Here is a tiny trained network, its code and every weight. The questions are about switching its units off for an input and a class, where a switched-off unit gives its printed mean instead of its output.

import numpy as np


def w(rows, s, z=0):
    codes = np.array(rows[::2]) - 128.0
    scale = np.full(codes.shape[1], s)
    scale[-1] = z or s
    return codes * scale


def norm(h):
    return h / np.sqrt((h * h).mean(-1, keepdims=True) + 1e-5)


def f(y):
    return y / 2 * (1 + np.tanh(0.7978845608 * (y + 0.044715 * y**3)))


def log_softmax(a):
    a = a - a.max(-1, keepdims=True)
    return a - np.log(np.exp(a).sum(-1, keepdims=True))


def net(x, mask):
    res = np.array(x, float).reshape(1, 7) / 4 @ E
    u = 0
    for l in range(4):
        y = f(norm(res) @ A[l][:, :-1].T + A[l][:, -1])
        res = res + np.where(mask[u : u + 3], y, B[l][:, -1]) @ B[l][:, :-1]
        u += 3
    return log_softmax(norm(res)[-1] @ U[:, :-1].T + U[:, -1])


A, B = {}, {}
E = w([
[125,143,125,128],'x0',
[165,89,172,128],'x1',
[1,106,76,97],'x2',
[149,127,137,129],'x3',
[98,139,100,108],'x4',
[70,155,199,145],'x5',
[120,127,124,128],'x6',
],0.0078)
A[0] = w([
[179,133,143,127,14],'L0N0',
[255,207,119,91,254],'L0N1',
[224,53,97,100,114],'L0N2',
],0.008,0.0022)
B[0] = w([
[161,57,91,118,133],'L0N0',
[128,63,190,1,254],'L0N1',
[95,235,113,149,190],'L0N2',
],0.0082,0.0055)
A[1] = w([
[254,156,96,145,85],'L1N0',
[240,138,120,208,2],'L1N1',
[197,132,30,84,188],'L1N2',
],0.0086,0.00071)
B[1] = w([
[114,27,187,144,198],'L1N0',
[180,119,34,71,120],'L1N1',
[89,113,239,244,251],'L1N2',
],0.011,0.002)
A[2] = w([
[210,90,17,82,203],'L2N0',
[110,191,221,119,185],'L2N1',
[25,66,255,106,253],'L2N2',
],0.0071,0.0024)
B[2] = w([
[230,141,255,160,124],'L2N0',
[84,48,183,248,181],'L2N1',
[6,251,28,154,254],'L2N2',
],0.0075,0.01)
A[3] = w([
[162,73,129,74,46],'L3N0',
[254,138,166,61,253],'L3N1',
[248,122,172,210,65],'L3N2',
],0.0088,0.0013)
B[3] = w([
[122,22,125,138,112],'L3N0',
[79,122,159,2,251],'L3N1',
[132,78,214,163,167],'L3N2',
],0.0069,0.0021)
U = w([
[119,130,105,114,250],'0',
[89,75,101,130,75],'1',
[123,85,116,209,61],'2',
[133,123,100,132,114],'3',
[143,86,38,4,107],'4',
[166,158,92,129,138],'5',
],0.012,0.002)

Each question gives the input, the list of numbers given to net, and the class t.
The units are the neurons (one row each of A and B). Each row of codes is followed by its name. A weight is (code - 128) times the scale printed after its matrix; where a second scale follows, it is the last column's (A, B and U).
mask holds one flag per neuron, layer by layer. A switched-off neuron (its flag False) gives its mean, the last column of its row in B, instead of its output. The means were averaged over made-up inputs and are rounded, as every weight is.
A unit's drop is (log p(t) with every unit on - log p(t) with that unit switched off) / (log p(t) with every unit on - log p(t) with every unit switched off).
The circuit of an input: a set's keep is (log p(t) with only the set's units on - log p(t) with every unit switched off) / (log p(t) with every unit on - log p(t) with every unit switched off). Starting from all 12 units, units are removed one at a time, each time the one whose removal leaves the highest keep (on an exact tie, the one counted first), for as long as the keep stays at least 0.8.
units of the circuit, in order: the units of the circuit, biggest drop first
top k neurons: the k neurons with the biggest drops, biggest first
top k neurons in layer l: the k neurons of layer l with the biggest drops, biggest first
drop of u: that unit's drop, to one decimal
input [7,7,-8,-2,-4,2,7], class 4: units of the circuit, in order	(L3N1, L1N1)
input [6,3,-7,-2,-7,-1,2], class 4: top neuron	(L3N1)
input [5,-2,-6,4,3,2,-3], class 4: units of the circuit, in order	(L1N2, L0N1)
input [3,-7,-7,-7,0,-6,3], class 1: top 2 neurons	(L1N2, L0N1)
input [-1,-6,-8,-7,3,3,-6], class 4: top 2 neurons	(L1N2, L0N2)
input [5,6,-8,1,-1,-6,-6], class 4: top 4 neurons	(L3N1, L1N1, L0N1, L2N1)
input [1,4,-3,-2,5,-6,2], class 2: top 3 neurons	(L1N2, L0N2, L2N1)
input [-1,0,-6,-1,7,-3,-1], class 4: top 2 neurons	(L0N1, L3N2)
input [-7,4,-8,-6,-7,-6,1], class 4: top 2 neurons	(L1N1, L3N1)
input [6,7,-8,-8,6,-3,-6], class 1: top 2 neurons in layer 1	(L1N0, L1N2)
input [-3,-1,-8,-1,3,0,-4], class 4: top 2 neurons	(L3N1, L0N1)
input [3,7,5,6,7,-8,3], class 2: top 2 neurons	(L1N2, L0N1)
input [2,3,-8,-6,2,0,1], class 4: drop of L0N1	0.1
input [-1,-7,-8,1,-8,2,8], class 4: top neuron in layer 3	(L3N1)
